Each row is followed by its group and then its class within the group.
[-14  21   2  -6 -29  -1 -20   9 -15  -4 -16  -9  -2  10  28   2   3  14
  -2 -21  20 -14  -7  13 -10   9 -31  16   5   4   2 -35 -11   5]	j258:P
[-26   4   6   2 -14   3 -23  10   1 -11 -13  15  -1  -9  13   2  -3  13
   5 -26 -10  -1   3   2 -13   7 -21  26 -29  -4   5 -10  12  -9]	j258:K
[ -7  15   4  12  -1 -15  -2  19  -6  -2  19  -2   1   2  33  -6 -11   6
 -11  -2  13   3  15   2   7  -8 -29  16 -13  -3   5  -4  -5   9]	j676:Z
[-14  12 -19   4 -11   2 -24  25  -5   5  -1  10  -8   1  43  -7   6  12
  -8 -21  13   1  14  -7 -15   2 -28  24  -5   2   1  -3   7 -14]	j258:J
[-24  -4  -3 -15 -22  11 -18  30 -15  -7 -11 -21  -3  -7  40 -12  19  17
   8 -29  -1  -8  10  68  16   2 -28  44   5 -42   0   6 -18   0]	j676:E
[-22  16  -4  18 -24 -15 -44  40  -7  -6 -10   2   2   2  18   0   5  15
  12 -21 -19  -6  17   0 -37   6 -21  36   0  -4   6 -13  12  -1]	j258:J
[-18  30   2   3   4 -16  33   2 -12  -4 -10   5   0   9  19 -15  -5   8
 -20 -15  32   7  -4   4   3  15 -54   9   4   4  11 -27  -3   8]	j676:H
[ -8  12  -7   1  -1  -2 -37  -1 -13  11   6   2  -4  24  17  -2  14  21
  -6 -10  22   2 -20  -8 -16   9 -14  12  10  13  14 -26  -4  12]	j258:J
[-34  34  11  -7 -38  -8 -34  -4   4   0 -17  23   1  13  19   8   3   9
  -9 -14  35  -4   2 -12 -23  28 -38   6  -3   8  16 -34  -8  -6]	j258:P
[ -6   7   8   3  -9 -23 -10  10  -7   2 -12   9  22  -8  22   7   4   4
  -3   0  29  -1  21  14  -1   9 -24  11   2  -5  12 -19 -23   1]	j676:Z
[-24  12   0  13 -19   4 -28  -4  -2   0  -5   8   9  -3  27   0   1  14
 -17 -29  23  -4   3 -18 -12  14 -39  19   9  18  17 -17   6 -40]	j258:K
[-16  13  -3   8 -19 -30  -5  -9 -36  -7  19   2  -3  10  31 -14  -2   3
  -7  -1  22  14  -9  23  22  20 -23   6   2   0   7 -29  -3   5]	j676:H
[-27  15   0   5 -13 -13 -29  17  -9  -7   0  -3  16  -9  41 -13 -12  11
 -12 -22   9   4   6   4 -13   9 -28  10   9  -9   1  -9  -9  -8]	j258:P
[ -5  28  -2   0  -8 -18 -14  33 -15 -12 -16   7  -2   5  42  -7 -15  30
  -5 -22  37   7   5   8   0  27 -39  11  -1  14   2 -18  -9   6]	j676:H
[ -6  15  -7   1 -10  -9 -12  12 -14  -4 -19  16  11   2  34   0 -12  -7
  12  -3  14   0  -8  16   5  10 -49  24  16  -7   2  -8   2   8]	j676:E
[-19   6  -4   6 -24  -1  -9  13 -18 -17 -10  -4   0   5  38 -11  14   5
 -15 -22  36  -5 -21  41  -2  27 -32  26   1 -17  -4  -8 -18 -10]	j676:Z
[-19  15  -2   2 -16   0 -28  -4 -22  -1  -5  -1   8   8  22   4   4   9
 -14 -21  19   6 -12  10 -16   3 -24  27   4   0   7 -20   7  -6]	j258:J
[-15  23   3  16 -21  -9 -22  16  -8  -3  -5   3  -1  15  28   1  11  18
  -5 -25  31   1  -5   3 -11  14 -32  25   5  21  10 -27  -7  -2]	j258:P
[ -2  30   0   3 -40 -10 -16   9 -15 -11 -14  -5   3   6  25 -15  -7   7
   7 -15  28   4  13  11   3  13 -34   7  -4   5   6 -13 -11   3]	j676:Z
[-12   7  11  29 -17 -14 -17  24 -10 -17 -10   7   3  -7  31  -5   3  10
  -7 -20   2  -5  -3  30  17   1 -37  -9  -8 -15  10 -19 -11   4]	j676:E
[-16   7  -6  12 -14 -16   0   5  -9  -9  -8   9  12   8  21 -13  -1   1
  -5 -25  18   9  -1  21  14  10 -29  16  -4  -1   8  -6  -2  13]	j676:H
[-15  15 -14  21 -10 -21  -8  15   2  -6  -2  10   7  15  36  -7 -11  13
   5 -20   0   6  11  14   4  23 -37  23   7  -8  11 -14 -19  12]	j676:E
[  0   8  -3  -3 -18  -9   2  10 -27 -34 -11   4  -1  13  26  -8   4   1
   5 -20  19  12  -7   4  12  28 -42  12  -5  -2   8  -7  -2   1]	j676:H
[ -6  -3   2   0   5  23 -21   7  -2  -4  -8   3   1 -10   8   1  11  21
   0 -28  28  -7 -20  -5   0  16 -43  23  12  -6   6 -23  -6  -9]	j258:K
[-11  16   8   9  -4 -19 -14  -9  -5   0  -8  -1   9  16  27   0  -8   6
 -10 -22  24   9 -17  12  14  10 -33  41   6  -3  -3 -25 -13   3]	j676:E
[ -6   5   6   7  -5  28  -5  -4 -14  -2  -4  17 -23   3  24   0  -6  -3
   2 -22   6   5  23  -4   4  10 -47  24  -2   3   2 -11  -6 -14]	j676:Z
[-23  15  -2   1 -23  -6 -26  19 -11  -2  -8  -8   0   7  41   2   8  20
 -19 -14  18   0  14   7 -12  22 -10  25  -1   1   7 -14 -17  -2]	j258:J
[ -6  22  -2  10 -14 -22 -26   7 -11  -6   0  11   1   6  41   0 -11  26
 -15 -15  27  -2 -13   7  -3  23 -45   8   2  -7   6 -26  -4   1]	j676:E
[-43  10  18  19 -25   1 -30  21  -4  -3 -12 -38  13   7  39   2  11  25
 -14 -43  30  -9   7  17 -14   9 -46  59  12  -6   2  -6  14 -17]	j258:K
[-14  22   3  27 -34  -7 -11  14 -14  -9 -16   5  -4  14  40 -10  -4  21
  -5 -12  15   4  -5  26   0  16 -41  21   4   0   9 -21  -4   0]	j676:H
[-18  16  -4   7 -22  -6 -21  14 -13 -33   2   7   6   2  15   4 -16   8
 -13 -15  22 -11  16 -16  -8   5 -16  14   1  19  14 -24  -6  -7]	j258:J
[ -6  26  -6   7 -20 -14 -16 -11  -4  -7   7  12  19  -4  41   0 -15  14
  -7  -2  19   2 -13  -6 -15  -2 -51  25  -7 -24  14 -30 -18   5]	j676:E
[ -7   9   9  -3 -12   0  -5   8 -11  -9 -17  15   6  -3  40   3 -25  13
   9 -18  -2  -2   0  16  -2  39 -36  18   5  -1   1  -9 -10  13]	j676:E
[-21   9   0  -5 -34   8 -32  29  -9 -18 -11 -18   0  29  36  -2  16  21
   1 -37   9  -8   6  32 -17   7 -29  31   0   3   4 -28 -14  -8]	j258:J
[ -7   9  23  18 -19 -29   2   7  -1 -11  -7  -2   3   5  25 -20  -8  13
 -17 -17  20  26  -1  13   1  14 -23   8   3   3   8 -13 -14  10]	j676:H
[-23  24   7  14  -8 -17 -18  19 -26 -26   4  -5   8   1  31  -3  -4  20
  -6 -20  12   6  21   8   1  10 -30   8   2  12   7 -22 -16   0]	j676:Z
[-19  18   5  -1 -24  -4 -17  24  -9 -10   4   5  38  20  29  -1  10  13
 -12 -20  20   0   4  34  -4  13 -34  18   8   5  11 -33   3  -6]	j258:P
[  2  16   0  14  -2 -23  -7  -5 -16  -1  -4  18   5  17  -6 -11  -3  -1
  -5 -15  21  22   0   4  -4  17 -46   6 -10   9   9 -34  -4  -3]	j676:H
[-14  11  -6   5 -12 -20 -20  23 -24  -5 -21   9   0   2  20 -16  -5   9
  -1   2  14  12  23  14  -5  13 -37  26  31  -3   0 -26 -15  -3]	j676:Z
[-19  13   2   7 -16 -15   3   5 -13  -8 -12  -2  15  15  44   4 -16   7
 -17 -16   9  -1  -9  11   9  11 -40  13  -3   0   6 -17  15   5]	j676:E
[-20  28   1  -5 -16 -11 -28  16   3  -7 -11  -8   1  11  20  -5  17  13
  -6 -18  14  15   3   6 -21  17 -35  41   1  -2   2 -23 -25  -1]	j258:P
[-24  39 -21 -22 -30   8 -25  46 -23 -18 -22 -29  -9  20  41  -7  28  23
   7 -21 -35  -3  11  85  -1   9 -16  58  -4 -41 -11  30 -25  -8]	j676:E
[ -8  13  -1  14 -14  -6 -26   6   9   6  -8   4   4  -3  19  -6  -4  19
  -3 -22  19   0  11   2 -12  17 -37  22  -4   2   3 -18  -1  -5]	j258:J
[-23  14 -10   0 -22   0 -44  35 -20  -3 -17 -12   3 -12  30 -27  23  31
 -14  -6  10   2  20  26 -29  25 -26  49 -25   1   3 -26 -13  -9]	j258:J
[-12   7  -4  17 -20  -1 -22  23  -3   2  -7  -1  -6  10  21   0   8  17
  -5 -30  33  -7   6  -6  -6   4 -37  23  10   6   8 -11   4 -19]	j258:K

Each row is followed by its group and then its class within the group.
[ -1  -9  -5  -5   3  -6  12  -7  11  -1  12  -8  -2   7  -3  27 -22 -10
 -24  32   8  -8  19   6   3  -3   4  -4   6   3   3 -21   5   7]	j982:<27>
[ -9   4  -3  -1   1  12   6   6   6   3   0  -9   6  12   0  24   2 -12
 -18  -5  -2  -3  19   3   1  -1  -3   0   2   2  -7  19   3   4]	j918:<32>
[-10   5 -19   5   5   2   2   2   5   0   1 -11  -4  14  -1   6  -7 -14
 -14  -2   1  -5  24   7  -3  -8   7   2   7   2  -2   3   5   2]	j918:<32>
[-20 -12   0   3  -3   0   6  -3   1   1 -11 -11   0   8  -1   0 -29 -19
 -15   9   8 -20  34   5  -8  -1  12  -2  -6  -3 -10   0   7   5]	J904:<40>
[-12 -16  -6  -4   3  -5  13  -4  16   1  15  -8   1  10   2  44  -3 -26
 -22  19  -5  -6  28   4   3 -12   4  -2   3  -1  -4 -14   1   8]	j982:<42>
[  1  -1  -6  -2   4  -1   9   0  -2  -2   1  -5   5  13   0  13  -5 -12
 -17   5  -2  -6  15   7   2  -4  -5  -3  10   5  -6   4   3   4]	j982:<27>
[  8 -10  -4  -4   1   4  12   0   4  -1  15  -5  10  -2  -3  26  -7  -5
 -26  33   1  -6   5   3   2  -4  -3  -6  16  13  -2 -13   5   9]	j982:<27>
[-28 -26  -6   0   7  -3   1 -14   9   8  -8 -27  -9  16  -3   7 -43 -30
 -35  36  14 -41  64  11  -6   4   9  -3   1   7 -17   5   8  11]	J904:<40>
[-26 -21 -20   4   3  -6   4  -8  20   4  -2  -8  -4  14   2  16  -4 -23
 -21   8   1 -10  38   4  -5 -15  15   3  -5  -1  -7   2   5   8]	j918:<32>
[-19  -2 -13   0   3  -8  -4  -4   6   0   7 -18  11  27  -5  12 -24 -15
 -26  16   8 -22  36   4  -9  -8  10   4   9   1  -5  -7   6  11]	J904:<41>
[-21  -6  -4   1  -3  12  -7   4  16   6   7 -11   4   6  -8  15 -22 -23
 -16 -10   7 -12  30   0  -8  -3  13   9 -13  -7   1  -9   6   4]	J904:<41>
[-19  -2   0   1   0   7   8  -1   7   0   3 -18  10   7  -5  11 -31 -22
 -22   7   7 -18  31   5  -3   0  11   0   0   2  -4 -13   9   7]	J904:<41>
[-21  -6  -8   4   1   3  -3  -3  10   3   4 -15   3   9  -4   7 -19 -16
 -19   5   9 -19  32   3  -7  -4  16   4   1   0  -5  -5   7   7]	J904:<40>
[  1 -13   2  -2   1  -1  14  -6  10   4  13  -3   0  -1  -4  27 -12 -18
 -12  18  -1  -9  16   0   4  -3   3  -7   1   2   1 -23   7   6]	j982:<42>
[-20 -22  11   5  -8   6   7  -3   0   2 -14  -5   7  -3   0  -3 -16 -11
  -5   4   5 -17  23   3  -4   6  11  -2  -9  -4 -10   3  10   7]	J904:<40>
[ -7  -2   6   1  -2  -3  12  -4  10   1   4  -7   2  -2  -3  19 -16  -4
 -10  15   6  -6  15   3   1   1   4  -2   2  -5  -4 -18   1   4]	j982:<42>
[-15  -8   8   9  -4   3  11  -1   1  -2  -8  -5   4  12  -2  10 -22 -20
  -7  -9  -2 -17  21   4  -4  -2  12  -3  -9  -9  -4   4  10   1]	J904:<40>
[ -7  -5   3  -1   3  -1  -3  -2   2   0   5  -7   5  -1  -4   0 -20 -10
  -7   9   5 -14  13  -1  -6   0   4   1   0   1   3 -23   6   3]	J904:<41>
[  6  -6  -6  -2   9   1   5  -6   8   0  11  -6  -2   1  -4  16 -10  -7
 -12  16   1 -10  12   5   7  -1   7  -2   9   6   0  -9   4   6]	j982:<27>
[-10  -3  -7  -1   6   0   1   1  12   4   2 -12  -5  11  -1  27  -9  -7
 -17   3   4  -2  21   5  -1  -1   6   2  -3  -4  -8  18  -6   0]	j918:<32>
[  1 -18  -3  -6   6   7   0  -8   3   2   8  -7  -5   2  -4  11 -12 -11
 -17  29   5 -14  26   1   4   3  -7  -4   9  18  -2  -9   0   6]	j982:<27>
[ -9 -11  -1   2   5  -7  17 -14  16   1  21 -13  -3  10  -5  40 -23 -20
 -21  24   3 -17  34   5   2  -6   5  -3   8  -3  -1 -22   5  10]	j982:<42>
[-17 -10 -13   1   6  -8  -1  -4   3   1 -11 -10  -4  13   3   3 -11 -13
 -21  15   7 -11  35   7  -4  -7  10  -1  -1  -3  -9  15   1   5]	j918:<32>
[-12  -5  -9   3  -3   7   9   6   6   0   0  -4   4  13   2  17   7 -15
 -19   4  -4   0  28   3  -1  -6   0  -3   6   3  -6   4   3   7]	j918:<38>
[ -3  -7  -1  -3   4  -6  21  -6  17   3  15 -10  -1   6  -1  49  -9 -10
 -18  21   6  -2  15   1   7  -7   5  -4   3  -5  -5  -7   0   6]	j982:<42>
[-10  -6 -15   6  -5  19   8  10   3   1  -7   0   8   6   2  11  11  -9
 -18  -3  -6   7  12   4  -3  -5   2   2   0   6  -3  14  10   7]	j918:<38>
[ -7 -13 -11   1   2  12   6  -1   6   2  -1  -6   1  11   0  16   2 -13
 -24  16  -1  -7  33   4   2  -4  -1  -3   8   8  -8   9   6   8]	j918:<38>
[-23 -26  -2   2   0  -1  -2  -7   5   4  -4  -9   3   7  -1  -1 -19 -16
  -6  13   7 -18  36   3  -9  -2   9   2  -7   0  -6  -6   7   6]	J904:<40>
[ -8   8   1  -1   4   1   6  -1  14   2  16 -14   7   1  -7  23 -26 -10
 -18   3  10  -7  15   1  -3  -2   8   2   0  -3  -1 -22   4   3]	J904:<41>
[-22  -1  -7   6  -1  -1   2  -2   7   0   2 -15   7   8  -2  10 -15  -8
 -13   1   7 -11  25   2  -5  -4  11   3   0  -6  -6   1   5   3]	J904:<41>
[-14  -4  -3   5   0  11  -3   0  15   5  12 -10   4   3  -4  16 -11 -18
 -16   2   2  -9  26   1  -2  -2   3   5   1   0   1 -20   6   5]	J904:<41>
[-17  -2 -10   3   3   3   3   2   3   0 -12  -7   0  10   3   3  -3 -21
 -25   6   1  -9  41   7  -6  -4  -3  -3   1   3 -12  10   6   6]	j918:<38>
[  1 -15   2   1  -1   4  19 -10  11   4  16  -6   2  -5  -5  37  -6  -3
 -12  23   0 -11  12   0   7   1   1  -3   9   6  -3  -5   2   8]	j982:<42>
[ -3 -11  -6   2   1   4  10  -8  13   3  11  -8  -1  -5  -3  15 -15  -6
 -16  19   4  -8  18   4   3   1   7  -4   7   6  -1 -20   9   8]	j982:<42>
[ -6  -8 -12  -3  -2  -2   8  -4  13  -1  13  -7   7   3   0  22  -3  -8
 -27  30   2   0  25   4  -1  -9   1  -3  13  10  -5 -19   4   9]	j982:<27>
[  3 -11  -1  -1   2  -3  16 -10  10   2  19  -3   0   2  -2  34  -2 -11
 -15  24  -3  -5  17   2   6  -5  -5  -5  14   4  -2 -23   4   7]	j982:<42>
[-13  -4  -6   6  -3  12   8   3  -1   0 -15  -4   2  12   3   2   6 -12
 -18  -2  -2  -3  27   6   1  -1   0  -4   2   2 -10  21   7   4]	j918:<38>
[ -9   3  -3   2   0   4   1   3   2   0   4  -3  11   8  -3  12  -9 -11
 -10  -4   0  -7  10   0  -4  -6   6   2  -3  -3  -1  -2   5   4]	J904:<41>
[  6 -11  -5  -8  -1  -3  13  -5  10   1   9  -2  -6   4  -2  29 -10 -17
 -18  27   2  -4  12   5 -20  -5   2  -3   1   4  -2 -17   4   7]	j982:<27>
[-18  -2   8   9  -4   4   7  -1   3   0   1 -10  10   3  -4  13 -22 -11
  -5 -10   2 -15  12   1  -4  -2  11   2  -5  -7   0   2   6   4]	J904:<40>
[ 10   6  -8  -4   5  -9   3  -9  -8  -4  14  -6  -2   5  -4  10 -13  -4
 -18  30   0 -13  15   4   2  -5  -8  -4  24  12  -1 -20   3   6]	j982:<27>
[-17  -8  18   9  -2   0   9  -7   8   2  -6  -8  -5  -6   0 -10 -25  -8
  -2   4   7 -13  25   3  -2   8   6  -3  -9  -3  -5 -17   6   1]	J904:<40>
[-16  -5 -10   7  -1   8   9   0   4  -2  -7 -13   7   6  -3  14  -9  -8
 -18   6   4  -8  27   8  -3   0   7  -2   4   3  -7  19   8   7]	j918:<38>
[ -6 -16   0   0   2   6  15 -12  18   7  10  -8  -9  -2  -6  29 -11 -13
 -13  15   2  -7  24   2   0   2   6  -2  -2   3  -1  -8  -1   4]	j982:<42>
[-11  -7  -6  -3  -1   6   9   8   2   4 -15  -4   1  15   5  18   4 -24
 -28   9   0  -2  33   6   0  -3  -2  -5  -5   4 -15  17   5   6]	j918:<38>

Each row is followed by its group and then its class within the group.
[-24 -12  90  10 -40  21  14 -65  -4  33  -6 -11  53  -8 -18 -36 -23  10
  -4  14  -3  11  26  13   2  20  15  -2 -15  16  -1 -24  -2   2]	N:A
[-28 -13  -4   2 -32   1   3 -91   7  19   2 -20 -19  -9 -23  -8   5   8
  14 -16   1 -18   5  21   8  30  11  11   6 -13   0  10   3  -9]	R:G
[-33  16  -4  16 -38   9  25 -67 -11  18 -19   0  -3  -4 -22 -31  15   7
  30 -26   1  -7   2  26  -3  21  -5   9  17  14  -4 -21  -2   3]	X:U
[ -15  -13    0    6  -42    6    7 -103   -9   35   -4   -6  -25   -3
  -44  -33   -5    2   12  -21    4    0    4   20    4   33   -6   23
   -1   21   -7  -16    0   -8]	R:D
[-24   1   6  -1 -11  20  13 -28  -4  24  -3  -4  29  -6 -41 -49  55   9
   0  -2 -19 -27   2  19  -9  23  -2   6  -1  47   1 -40   9   6]	S:B
[-40   2   7   6 -13  -3 -28 -72  -7   8 -21   8 -22   4 -31 -25   8  15
   3 -46  34  -7  31   9   4  11  -9   0  -2 -38   1 -31  17 -21]	X:U
